Below are the code and all the weights of a small trained network. Each question names an input and a class and asks about switching units off, where a switched-off unit gives its printed mean instead of its output.

import numpy as np


def w(rows, s, z=0):
    codes = np.array(rows[::2]) - 128.0
    scale = np.full(codes.shape[1], s)
    scale[-1] = z or s
    return codes * scale


def norm(h):
    return h / np.sqrt((h * h).mean(-1, keepdims=True) + 1e-5)


def f(y):
    return y / 2 * (1 + np.tanh(0.7978845608 * (y + 0.044715 * y**3)))


def log_softmax(a):
    a = a - a.max(-1, keepdims=True)
    return a - np.log(np.exp(a).sum(-1, keepdims=True))


def net(x, mask):
    res = np.array(x, float).reshape(1, 6) / 4 @ E
    u = 0
    for l in range(3):
        y = f(norm(res) @ A[l][:, :-1].T + A[l][:, -1])
        res = res + np.where(mask[u : u + 13], y, B[l][:, -1]) @ B[l][:, :-1]
        u += 13
    return log_softmax(norm(res)[-1] @ U[:, :-1].T + U[:, -1])


A, B = {}, {}
E = w([
[124,109,139,115,115,124,128,114,138],'x0',
[200,101,214,81,221,163,113,120,42],'x1',
[154,143,71,56,124,173,166,77,135],'x2',
[122,144,92,159,96,149,58,51,62],'x3',
[254,147,163,91,25,104,56,210,138],'x4',
[156,157,185,187,95,176,155,48,198],'x5',
],0.0065)
A[0] = w([
[150,82,83,174,113,77,69,54,58,38],'L0N1',
[143,151,34,149,90,91,142,125,172,39],'L0N2',
[136,107,90,178,106,128,117,157,159,61],'L0N3',
[187,146,53,48,114,173,163,104,107,80],'L0N4',
[97,92,95,51,123,70,111,168,63,2],'L0N5',
[146,129,169,83,189,118,92,114,38,11],'L0N6',
[105,98,194,243,157,57,11,153,103,83],'L0N7',
[155,138,149,81,60,97,132,197,101,128],'L0N8',
[78,134,84,84,101,87,93,155,96,63],'L0N9',
[195,171,60,61,111,205,176,85,82,54],'L0N10',
[172,117,116,121,82,121,26,123,124,59],'L0N11',
[92,83,53,75,156,125,50,184,86,27],'L0N12',
[129,90,67,153,80,170,1,93,67,43],'L0N13',
],0.0077,0.0034)
B[0] = w([
[114,244,130,14,145,118,169,171,209,194],'L0N1',
[83,62,94,147,105,86,29,166,144,194],'L0N2',
[142,95,88,120,152,84,27,110,115,139],'L0N3',
[111,47,101,81,165,166,135,204,147,211],'L0N4',
[210,160,118,208,129,187,193,113,149,174],'L0N5',
[101,88,217,132,186,139,93,83,169,230],'L0N6',
[104,29,73,78,96,254,185,190,160,252],'L0N7',
[90,118,122,118,188,88,123,116,85,226],'L0N8',
[144,122,65,149,80,89,232,115,122,164],'L0N9',
[115,60,97,132,105,192,102,172,139,222],'L0N10',
[163,144,99,144,171,111,32,236,129,203],'L0N11',
[228,148,158,232,84,157,201,97,64,194],'L0N12',
[104,206,122,82,150,184,197,125,173,234],'L0N13',
],0.0075,0.0038)
A[1] = w([
[210,168,139,190,67,157,162,89,186,94],'L1N1',
[170,130,162,104,141,118,68,99,105,3],'L1N2',
[184,152,161,89,70,108,73,126,137,72],'L1N3',
[142,112,135,173,72,210,51,82,202,23],'L1N4',
[63,125,140,152,147,106,138,73,114,112],'L1N5',
[146,207,146,138,123,159,74,102,173,50],'L1N6',
[154,65,181,134,153,1,201,210,199,80],'L1N7',
[112,113,127,95,162,129,132,117,149,135],'L1N8',
[163,118,182,85,189,142,132,135,92,155],'L1N9',
[231,179,118,67,126,94,43,193,92,153],'L1N10',
[134,95,43,159,153,47,166,145,82,107],'L1N11',
[68,166,114,111,155,143,179,50,84,69],'L1N12',
[102,218,87,84,168,80,96,161,178,82],'L1N13',
],0.0079,0.0021)
B[1] = w([
[211,102,156,132,132,102,188,79,94,165],'L1N1',
[150,104,143,155,145,125,37,188,151,127],'L1N2',
[109,104,104,155,192,104,133,138,209,152],'L1N3',
[189,127,115,138,120,159,199,98,92,204],'L1N4',
[112,115,114,99,115,104,114,175,93,170],'L1N5',
[156,150,157,119,155,134,167,147,106,141],'L1N6',
[103,196,89,65,120,207,152,123,107,232],'L1N7',
[86,189,129,91,73,127,49,167,78,170],'L1N8',
[66,185,158,191,55,121,57,23,183,250],'L1N9',
[82,99,132,182,226,36,254,151,182,253],'L1N10',
[168,115,169,102,76,115,145,75,114,183],'L1N11',
[89,88,151,128,184,95,148,195,103,204],'L1N12',
[102,203,172,151,120,112,90,95,99,171],'L1N13',
],0.0074,0.0044)
A[2] = w([
[109,253,128,53,150,200,218,128,132,147],'L2N1',
[202,129,185,237,197,150,188,52,120,60],'L2N2',
[157,154,246,158,222,162,25,123,112,19],'L2N3',
[212,182,83,115,123,68,55,156,167,5],'L2N4',
[133,181,34,147,22,57,134,123,109,102],'L2N5',
[31,58,162,119,142,120,158,77,8,121],'L2N6',
[65,195,130,99,97,98,156,126,3,124],'L2N7',
[120,46,224,173,92,154,199,156,143,179],'L2N8',
[55,118,78,147,149,124,96,69,74,26],'L2N9',
[76,89,42,165,65,170,123,135,112,138],'L2N10',
[72,111,108,114,147,42,141,136,90,156],'L2N11',
[64,196,37,160,34,46,116,72,193,112],'L2N12',
[128,138,55,194,1,26,105,153,127,37],'L2N13',
],0.0069,0.002)
B[2] = w([
[163,211,127,87,94,64,38,121,66,253],'L2N1',
[194,136,133,164,81,141,168,107,82,204],'L2N2',
[73,81,166,100,75,126,72,72,95,201],'L2N3',
[95,118,143,111,198,121,151,171,173,133],'L2N4',
[110,151,200,150,127,144,85,50,82,185],'L2N5',
[214,114,103,183,110,31,120,216,172,214],'L2N6',
[186,148,178,134,156,85,252,136,192,165],'L2N7',
[141,105,2,118,95,127,122,114,108,210],'L2N8',
[98,135,101,122,152,107,187,162,191,156],'L2N9',
[155,128,148,136,156,200,65,173,111,198],'L2N10',
[164,114,171,168,175,154,179,70,252,168],'L2N11',
[157,93,216,96,147,154,12,116,50,211],'L2N12',
[97,71,151,145,109,142,146,38,134,179],'L2N13',
],0.0072,0.0061)
U = w([
[113,74,201,143,126,124,62,49,115,254],'0',
[215,127,84,167,98,117,180,90,84,202],'1',
[117,109,102,155,184,55,151,171,185,85],'2',
[118,82,33,76,110,194,104,171,119,53],'3',
[134,249,145,70,130,96,103,113,110,24],'4',
],0.014,0.0015)

Each question gives the input, the list of numbers given to net, and the class t.
The units are the neurons (one row each of A and B). Each row of codes is followed by its name. A weight is (code - 128) times the scale printed after its matrix; where a second scale follows, it is the last column's (A, B and U).
mask holds one flag per neuron, layer by layer. A switched-off neuron (its flag False) gives its mean, the last column of its row in B, instead of its output. The means were averaged over made-up inputs and are rounded, as every weight is.
A unit's drop is (log p(t) with every unit on - log p(t) with that unit switched off) / (log p(t) with every unit on - log p(t) with every unit switched off).
The circuit of an input: a set's keep is (log p(t) with only the set's units on - log p(t) with every unit switched off) / (log p(t) with every unit on - log p(t) with every unit switched off). Starting from the 12 units with the biggest drops (on a tie, the unit counted first), units are removed one at a time, each time the one whose removal leaves the highest keep (on an exact tie, the one counted first), for as long as the keep stays at least 0.8.
units of the circuit, in order: the units of the circuit, biggest drop first
top k neurons: the k neurons with the biggest drops, biggest first
k most important neurons of layer l: the k neurons of layer l with the biggest drops, biggest first
input [2,0,2,-8,-3,6], class 4: units of the circuit, in order => (L2N1)
input [1,-5,7,4,-8,-2], class 2: top 3 neurons => (L1N12 L0N7 L2N6)
input [-4,8,-7,-7,5,-7], class 0: 2 most important neurons of layer 1 => (L1N9 L1N4)
input [-3,1,4,-7,8,-7], class 2: 2 most important neurons of layer 0 => (L0N13 L0N7)
input [2,2,7,4,2,3], class 3: top 2 neurons => (L0N10 L0N4)
input [-4,-5,3,5,8,7], class 2: units of the circuit, in order => (L0N11 L1N3 L1N10)
input [1,4,8,7,-4,4], class 3: units of the circuit, in order => (L0N10 L0N4)
input [8,-6,0,-8,2,7], class 4: units of the circuit, in order => (L1N7 L2N1)
input [5,5,-8,-7,1,2], class 3: units of the circuit, in order => (L0N7 L2N8)
input [1,-6,-1,-7,4,5], class 4: 2 most important neurons of layer 2 => (L2N1 L2N3)
input [6,4,0,7,2,6], class 4: top 2 neurons => (L0N13 L0N1)
input [-2,5,2,5,3,-6], class 1: top 3 neurons => (L0N12 L0N5 L2N2)
input [8,-5,7,-3,7,-2], class 2: top 2 neurons => (L1N10 L0N7)
input [-1,3,2,0,-4,-1], class 2: units of the circuit, in order => (L2N6)
input [-3,0,4,-8,4,-5], class 4: top 3 neurons => (L1N7 L2N1 L0N8)
input [-8,7,7,5,-2,-6], class 0: top 3 neurons => (L0N6 L0N7 L1N9)
input [1,2,3,-6,7,-5], class 2: top 2 neurons => (L1N10 L0N13)
input [-1,-3,8,7,-7,-8], class 1: top 2 neurons => (L0N12 L0N7)
input [8,-5,-1,4,1,-4], class 0: top 3 neurons => (L0N2 L2N12 L2N13)
input [1,-4,-1,-7,-1,7], class 1: top 2 neurons => (L1N1 L0N8)
input [-2,-1,-6,2,4,-1], class 3: units of the circuit, in order => (L0N7)
